[  6.0   2.3  -7.2   8.9 -45.1  30.3  14.6  36.0 -14.5   3.4  -6.9  -3.4
  10.1  45.2   5.6  38.3 -11.6  -6.9  -0.4 -20.4 -12.6  -3.0   5.5 -17.2
   8.2]  Q, <21>
[ -2.2   2.0 -17.3  31.9 -36.0  30.8  34.5  43.7 -11.7  53.7 -13.7   1.9
  16.4  25.0 -24.6  26.5 -17.4 -16.6  -0.2 -10.2 -25.9 -41.6  -5.7   0.9
  21.8]  Q, <24>
[ 13.4   6.0  -1.3  10.6 -25.1  29.0  28.9  25.2  16.6  23.1  -8.4  28.9
  -4.9  -5.5   2.2  19.3  -5.1 -15.8 -20.2 -19.2 -20.7  12.7   8.0 -14.3
 -15.4]  Q, <21>
[ -6.5   7.9 -10.7  -2.6 -28.1  32.7  15.2  33.2  -1.7   0.6   5.2  17.5
  15.1  52.3   3.9 -13.1 -16.8   9.8   4.5 -13.7 -23.2   6.7   6.6  -0.9
  18.0]  Q, <21>
[  8.8   2.1 -13.4  14.3 -34.4  23.1  25.3  28.2 -17.9   0.9 -10.4  11.6
   7.3  12.0   4.9 -15.9 -16.4  12.3  10.0  10.3 -19.2  14.7   5.5  -4.7
  10.0]  Q, <21>
[-13.2   6.7 -14.0  15.2 -42.4  38.8  24.2  21.9  -9.6   7.6  -9.5   3.4
   7.8  20.9 -24.8  42.4   5.3 -27.1  -4.1 -22.6  -2.9  -3.3  11.1 -14.2
  16.5]  Y, <21>
[ -8.8  14.0 -15.1  12.3 -41.6  44.3  25.6  41.9  -1.3  11.5  -1.2   6.9
   9.9  37.8 -15.7   8.2  -8.4  -9.7   2.6 -31.6 -29.8  29.1   4.7  -7.5
  23.1]  Q, <21>
[ -7.7   5.3 -10.5  12.2 -21.2  32.2  17.0  40.7 -16.0  28.5  10.7  13.9
  13.6  11.1 -27.1   8.2 -16.6  -6.4   0.9  -5.6 -26.0  -1.9  11.8  -7.4
   5.1]  Q, <24>
[ -9.4  -0.5  -3.4  23.4  -9.5  23.6   3.5  24.8 -22.6   0.5 -24.2   3.4
  14.9  10.4  -1.6   8.4 -16.7 -12.1  -7.3 -32.1 -16.8   7.2  -7.5   6.6
   7.9]  Y, <21>
[ -7.1  -1.0 -12.3  10.6 -31.8  43.5  30.8  30.8 -18.0  22.6  10.1   3.2
  -2.6  26.9  -4.0  23.9 -40.7 -10.1  -8.8 -43.2 -24.5  -7.6   4.5  -8.2
  14.9]  Q, <21>
[-12.2  -9.1 -17.1  16.9 -26.6  36.5  21.8  46.4 -15.0  44.6  -2.7   2.7
  -0.8  20.0  -6.7   1.8 -24.1   2.5 -19.0 -13.4 -25.3   6.3  34.7   8.9
  11.6]  Q, <21>
[  1.0  14.5 -15.6  29.1 -15.5  41.0  35.4  27.2   7.5 -11.6 -27.1   8.8
 -22.0  17.0 -16.6   3.5  -9.0  -4.4  -4.7 -27.9 -13.7   1.5  12.1   1.6
  25.7]  Q, <21>
[ -8.5   5.9  -6.2  24.5 -32.3  39.4  28.9  44.5 -13.9  24.4   0.9   3.7
  14.6  35.9   3.0   7.9  -5.6   7.7  -7.2 -18.8 -17.8  12.2   8.7  -9.9
  17.3]  Q, <21>
[ 10.2   6.7   0.1  21.3 -35.3  31.1  31.0  20.7   3.3  14.0 -23.2   3.2
  16.0  21.6   8.2 -17.0  -8.3 -11.3  -7.7 -15.3  -2.4   8.9   5.2 -52.6
   9.3]  Q, <21>
[  0.3 -11.1 -19.1  21.6 -14.8  22.3  23.6   9.4 -12.3   8.4   4.8  23.3
   2.3  19.6  -0.4  -6.8  -4.4  11.9 -17.8 -20.0 -11.3   2.1   4.2  -7.4
   7.7]  Q, <21>
[  0.4  -3.3 -12.4  14.0 -19.0  30.8  25.4  45.4  -6.0   4.7  -2.6  -1.2
  17.2  28.1  21.6   6.0 -29.9  -1.0  -6.5 -20.8 -12.0  -9.1  17.6 -31.0
   8.1]  Q, <21>
[  8.0  -2.1  -2.4   8.4 -31.4  21.4  19.0  39.4 -20.4  23.2  -4.2   7.9
   9.7  27.3  17.0  32.3 -12.2  -2.2 -13.4 -31.6 -10.2   3.4  -3.2  -7.1
  20.4]  Y, <21>
[  1.2   8.5  -4.2  32.4 -31.3  46.4  22.7  39.5 -13.4   6.9  -6.7   1.8
  20.6  28.7  -2.6   8.1 -16.2   2.1 -10.5 -22.2  -0.2  -8.7  -3.8 -16.2
  14.9]  Q, <21>
[ -6.0  -1.3 -20.0  44.2 -44.1  60.4  37.4  31.0  -7.8  19.0 -14.8  10.8
   9.0  10.9  -1.9  24.0 -15.7  -5.4 -16.4 -15.3 -19.2   8.2  -0.1 -30.7
  25.4]  Q, <21>

[ -2.8  32.6 -16.4  27.3   5.5 -42.7  -3.1 -10.5   1.8  -2.1   7.8   4.4
   2.0  -3.0  -3.3 -12.0 -12.5  -2.2   3.5  11.7  14.2 -18.2  -3.8 -11.0
  -9.5]  NF, MC
[  2.9 -57.8  -7.6 -47.6  -4.3  -5.7  10.3   5.9   5.6  -3.3 -11.3  -5.7
  -2.9 -18.2  25.8  19.7  -1.8   4.8   6.0   9.8 -22.4  12.5  -4.9  -6.0
 -16.0]  HQ, MC
[ 13.2  -9.9   1.9  35.7  -1.1  12.0  -6.2   2.8  -5.7 -13.8  17.0  -3.7
  -6.6   0.4 -12.8  -2.1   9.1   1.7  -6.2  16.5  -1.8  -0.7   9.0  28.6
  10.5]  TM, Gb
[ -0.1  12.3   0.8 -15.9 -42.6 -12.4   6.2  -0.2  21.6   5.1  -4.8  12.4
  -7.6  12.8 -10.1   7.6   8.0 -14.1  -2.7 -17.5  16.8  -0.9  -0.7  -5.9
 -12.3]  HQ, Ll
[-11.5  18.9  -3.5  58.6   5.0 -14.9  -1.9  -4.4  16.8  -0.4  21.7   2.3
 -14.3   0.0  -8.7   8.5  -2.4  -3.6  25.3  -0.4  24.3  18.9   3.1  -4.8
  -4.3]  Zm, MC
[ -0.8  -0.8   1.3  17.6   7.5 -25.9  12.2  12.5  -3.1  12.8  -9.3   4.3
 -15.6  -5.7   6.7   3.3   8.9   0.6  -3.7 -22.0  23.9  16.3  14.6  -8.4
  -6.0]  Zm, Jh
[  2.9  11.1  -4.4   5.8   1.0 -16.4   8.4   1.9   5.0   8.4   3.1   2.9
  -6.8   0.6  -4.7  16.5   3.3  -3.9 -10.9 -18.2  -4.6   0.6   1.9  -2.4
 -18.7]  HQ, Jh
[  0.3  -9.1   1.8  19.3   9.1  -1.8  -7.0  14.8   2.5   2.0   5.2  -2.2
  -9.2  -3.3  -0.9   6.2   8.9 -12.8   7.7 -10.7   9.8   9.1  -7.7 -13.3
 -18.3]  HQ, MC
[ -7.5   9.5   6.2  32.7   3.2 -31.6   8.0  10.1   4.7   3.0 -17.7   2.1
 -15.4  18.6  13.9  16.5  13.0  -7.6 -13.3 -31.3  19.0  -1.4  10.1   6.2
 -17.9]  HQ, Jh
[ -1.6  25.0  -1.8  32.1   7.2  -8.2  14.5   8.2  -2.0  11.1  14.4 -14.8
  -9.2   5.4  -9.0  12.6   6.5 -14.9  -4.3  -6.2  15.9  10.5   1.7  66.2
  -2.0]  Zm, MC
[-13.9  22.7   0.9  50.1  10.5 -15.6   2.3   7.3   7.2  -0.8  20.0  -0.4
 -11.4   2.8  -6.9  10.0   5.1 -19.4 -28.2 -15.2  24.5  -2.8   5.6  -0.9
 -10.9]  HQ, MC
[ -0.3  12.6  -8.6 -51.2   0.8  -5.6   2.1  -1.9   8.6   5.7  -2.9   6.4
  -3.8   2.0   5.0  11.5  -1.7 -17.7   0.7  -5.6   7.2   7.0  -4.9   4.6
 -28.4]  CQ, Gb
[ -5.9  23.1   1.9  -2.6   4.5   3.8   7.2   5.3   6.4   5.5  19.5  -0.6
  -0.3   3.0 -12.6   0.1   1.0 -17.9   2.3  -2.0  -5.1   0.6  -1.5   4.7
 -20.4]  CQ, MC
[ -9.2   0.3  -1.2  21.9   5.2 -15.9  -7.6  11.5   4.9   0.8  -2.5   3.7
 -28.6   4.6  -3.0  13.0   2.0  -7.1  16.5 -28.1  17.2   9.0   3.6   3.2
  -2.7]  HQ, Jh
[ -8.6  41.4  -0.5  -1.3  16.5 -23.5   3.4   5.2   1.9   9.2 -12.6  -9.6
  -4.9   5.3  -2.0  22.6  11.3   5.7 -10.5 -33.6  34.1   7.0  -1.4  -1.0
 -17.3]  HQ, Ll
[ -7.2  31.9 -10.5  19.1   5.3 -11.7  -2.5   1.0   0.8   1.0  12.9   7.2
  -3.8  -0.6 -13.2   7.8  10.6  -9.7  -2.9  -4.1  14.1   4.7  -1.9  -0.4
   1.0]  Zm, MC
[ -3.6  19.4  -2.0  -4.2 -10.8 -17.8  -1.6  10.3   3.3  -9.4   4.6   6.8
 -14.9  -4.4  -5.6   4.4   8.3 -22.5 -11.7 -18.1  16.4   4.2  11.8   8.2
 -13.0]  HQ, Gb
[ -6.8  21.3  -4.2  19.7  -3.2 -21.6  10.7   3.6  -4.7  -3.2   6.0   0.6
  -5.3   1.2   1.0  -8.5  10.4  -3.0  -4.1 -18.4  35.9   2.7   3.0  11.1
  -2.5]  Zm, Ll
[ -3.8  10.2   5.7  64.1   4.3  13.5 -17.6   0.2 -16.8 -12.0  37.4  -6.4
  -1.6  -0.8  -9.4   0.3  12.0  -1.7   8.0 -12.8  11.8  -6.9  -2.1  11.1
   8.5]  TM, MC
[-12.7  10.5   2.1  43.7   5.5 -16.0   1.1  -7.1  -1.7  -4.1  18.9 -13.6
  -8.5  -3.3  -6.6  13.1   4.3 -10.9  -1.5 -13.0  19.6   2.9   0.6  -4.3
 -11.6]  HQ, MC
[ -5.9   5.7   1.2  49.3   1.7 -12.8   0.1   1.6   2.6  -0.8  11.0   1.9
   0.0   0.6  -5.3  11.1   3.1 -14.8 -14.4  -7.2  13.9   8.9  11.2   6.3
  -8.4]  Zm, MC
[  1.5  -9.7  13.0  69.5   4.7  17.6 -20.9 -13.7   7.7 -26.2  17.8 -12.0
  -3.1  -1.7 -22.0 -11.4   8.4  -1.4   3.5  -1.4   3.1  -8.3   1.6  -2.3
  -1.2]  TM, MC
[ -7.0  11.6  -9.7   9.8   6.4   0.9   2.0  -2.6   8.0   3.4   9.0   0.8
   1.4 -27.8   5.1  21.9  -2.1 -22.4  -0.5  -0.2   3.4  -0.8  11.5  -1.0
 -28.7]  HQ, MC
[ -2.4  33.4  -2.4 -19.5   9.1 -14.8  12.9   1.8   0.7  11.9  -8.7  10.4
  -0.5  -1.9 -11.8   9.8   9.2   4.5  -5.8 -21.7  32.9  -4.4   3.1  -7.7
 -14.3]  CQ, Ll
[  0.6   8.4   2.2  23.7  -7.2 -19.7  -4.5   5.9  -2.4  -0.7  27.6  -3.0
 -18.1  -2.9  -4.7   7.9   3.1  -8.4  -9.0   4.4   3.8  12.1   4.5   4.9
 -12.9]  Zm, MC
[ -0.4  -9.9   6.0  20.4  -0.3  13.1   4.9  -0.4  -8.1  -3.7   3.6  -7.9
   2.9   4.2  -0.7 -12.4  15.0   5.2  -5.4  -5.1  -2.2  -4.6   5.5   7.0
  -0.9]  TM, Gb
[ -3.0   8.9  -5.3 -34.4   2.6 -27.9   8.6  -5.4  -5.3 -12.0 -17.2   3.8
  -3.1   8.2   5.7   6.4   8.1  -6.6   3.0 -15.7  13.6  28.7   7.0   1.5
  -4.2]  HQ, Ll
[  4.3   7.0   8.7  46.6  -4.9 -29.2  11.4  -4.4   3.3   1.5   2.0   3.9
  -4.9  -4.8 -12.4  19.2   1.9   1.2  -1.9  -4.1  14.6  17.4   0.8   5.4
  -4.0]  Zm, Jh
[ -4.4  30.3   1.4  28.1   2.4  -4.7   1.8   3.5 -17.8  23.4   8.5  -8.9
  -5.3  -1.2  -4.1  21.2  10.8 -12.5  -1.1 -13.3  29.2   5.4   2.6   8.7
 -17.4]  HQ, MC
[  1.6 -28.1   0.9  57.9 -14.9  17.7  -5.1  -8.0  -3.3 -14.2  35.6 -18.0
  13.6   4.8  21.3 -14.1  -1.9  26.2   6.5   5.6  -8.1  -1.5   1.6  11.6
  -0.1]  TM, MC
[-12.4 -33.4  -7.5  10.6  -4.6  -8.4   1.1   7.8   2.6  14.5  15.9   8.0
  -6.5  -3.7   2.2  10.8   7.4  -4.8  -0.6  -7.5  11.4   6.3   1.2  13.2
 -15.4]  HQ, MC
[-11.7  12.3  -2.3  28.2  -3.0 -20.2   8.6  31.2   4.7   4.9   9.6   2.4
 -16.7   5.7  -2.7  15.5   6.1  -3.7  -9.0  -8.7  14.4   7.2  13.3  16.6
 -16.0]  Zm, MC
[ -5.5  12.4  14.9  29.6  -4.9  -8.6  20.4   2.8  -4.8   5.3 -34.4 -12.4
   3.1  -7.9   7.3  14.7  -6.4  -1.7  -5.1  -0.7   8.6 -16.0   1.8   6.6
   1.0]  NF, Jh
[ -2.3  -2.1   3.1  29.8   3.9 -13.5  59.8  -2.8   0.6   7.2  10.8  -6.9
  -2.0   2.5  -3.9   8.5   3.5   4.0  43.9 -34.1   1.8   6.5   9.8   2.3
  -2.5]  HQ, Jh
[-12.4  -5.3   3.4  45.5 -10.7   2.9  -6.6  11.0 -28.4  -0.5  18.0  -1.6
  -5.0  10.6  -0.3  -1.5  -0.3  -1.4   4.2  10.0  -2.0   7.6  -1.5   2.1
 -13.1]  TM, MC
[  1.7  -7.9  11.3  43.7   4.3  -6.6  -6.7 -11.4   2.8  -1.1  12.1  -3.2
  -0.6  -1.2   0.4   5.5   6.9 -11.9   4.5  -9.8   8.8 -11.2   8.3   8.9
 -18.4]  TM, Gb
[  1.3  12.5  -5.0  22.5   2.1  -5.6   0.0  -0.3   8.4  18.6  11.3   6.0
  -3.6   1.4  -5.4  15.0  -3.9 -10.1  -3.1 -10.0  11.0   8.8   1.2   0.9
 -15.1]  HQ, MC

[  1.1  -4.4   9.1   1.2   4.7   2.3 -12.3   5.4   7.1   3.5   8.1  -7.7
  -8.5  -2.5   2.2  17.6  -2.0   9.1  -1.2  -5.1  -2.6  -9.8  19.3   0.8
   0.8]  Ft, B
[ -5.7  -1.8   6.2   7.2   9.2   1.8  -8.4  43.3 -17.5  -4.8  -7.2 -19.5
   0.4   6.3   1.4   6.9   3.8  -2.9   1.6  -0.4  -0.1  -4.5  -2.1 -11.2
  -2.6]  PP, B
[ -1.6  -3.4   6.1  -4.8   2.9   2.7 -10.6  -2.9   5.8   5.3   6.8  -3.3
  -6.1   8.2   3.6  14.9  -1.9  14.8  -3.1  -1.4  -0.5  -2.0  12.5   2.2
   2.6]  Ft, U
[  7.1   7.2  -0.4   1.0  -2.3   9.0  -2.1  15.7   3.0  -3.5   8.6 -11.2
  -9.0 -11.4  -5.1  12.0   1.2   3.8   2.3   1.3  -0.9 -11.8 -12.5   3.5
  -6.2]  PP, B
[  4.7  14.8  -9.3   0.9  -4.3  14.5   0.6  15.1   7.3  -9.0   4.0   5.4
  -5.7 -16.2  -6.0  11.4   3.4   0.8   5.6   3.0  -1.4  -6.8  -2.5   8.1
  -5.5]  PP, H
[ 10.2   9.4  -7.1  -4.7 -11.6  23.5  -4.3   1.0  13.2  -8.5  10.2   5.8
  -4.1  -1.7  -0.1 -11.1  -2.2   9.2  -0.1   5.8  -3.2  -7.3 -18.3  10.9
  -5.7]  PP, U
[  9.9   8.2  -2.7   3.8  -5.8  12.6  -3.4  18.2   7.4  -7.4   9.0  -9.4
  -8.8 -14.9  -2.7   8.8   1.5   2.8   4.4  -0.5  -2.3  -9.3  -9.2   4.8
 -10.3]  PP, A
[ -0.2  -4.9   9.1   0.1  -0.4  -4.6  -2.0 -10.0   4.0  13.6   9.2 -16.9
 -15.0  -3.7   1.4  23.8   0.3   5.2   0.5  -5.5   1.6  -5.9   6.7   2.2
  -2.1]  Ft, U
[ 12.3   7.6  -4.7   2.9  -1.4  14.9  -1.3  24.8   4.8 -13.1   3.5  -1.9
   1.4 -11.3  -0.7   2.8   0.5   0.6  -0.1   6.9  -3.9  -3.3 -10.3   4.9
  -9.6]  PP, H
[ 16.8  14.6  -8.0   3.3  -9.0  17.9   0.2  11.8  12.9 -13.9   7.7   6.3
  -1.2 -22.9  -1.2   4.8   3.2  -2.0   5.7   5.2  -4.9  -4.9  -5.7  12.8
 -11.1]  PP, H
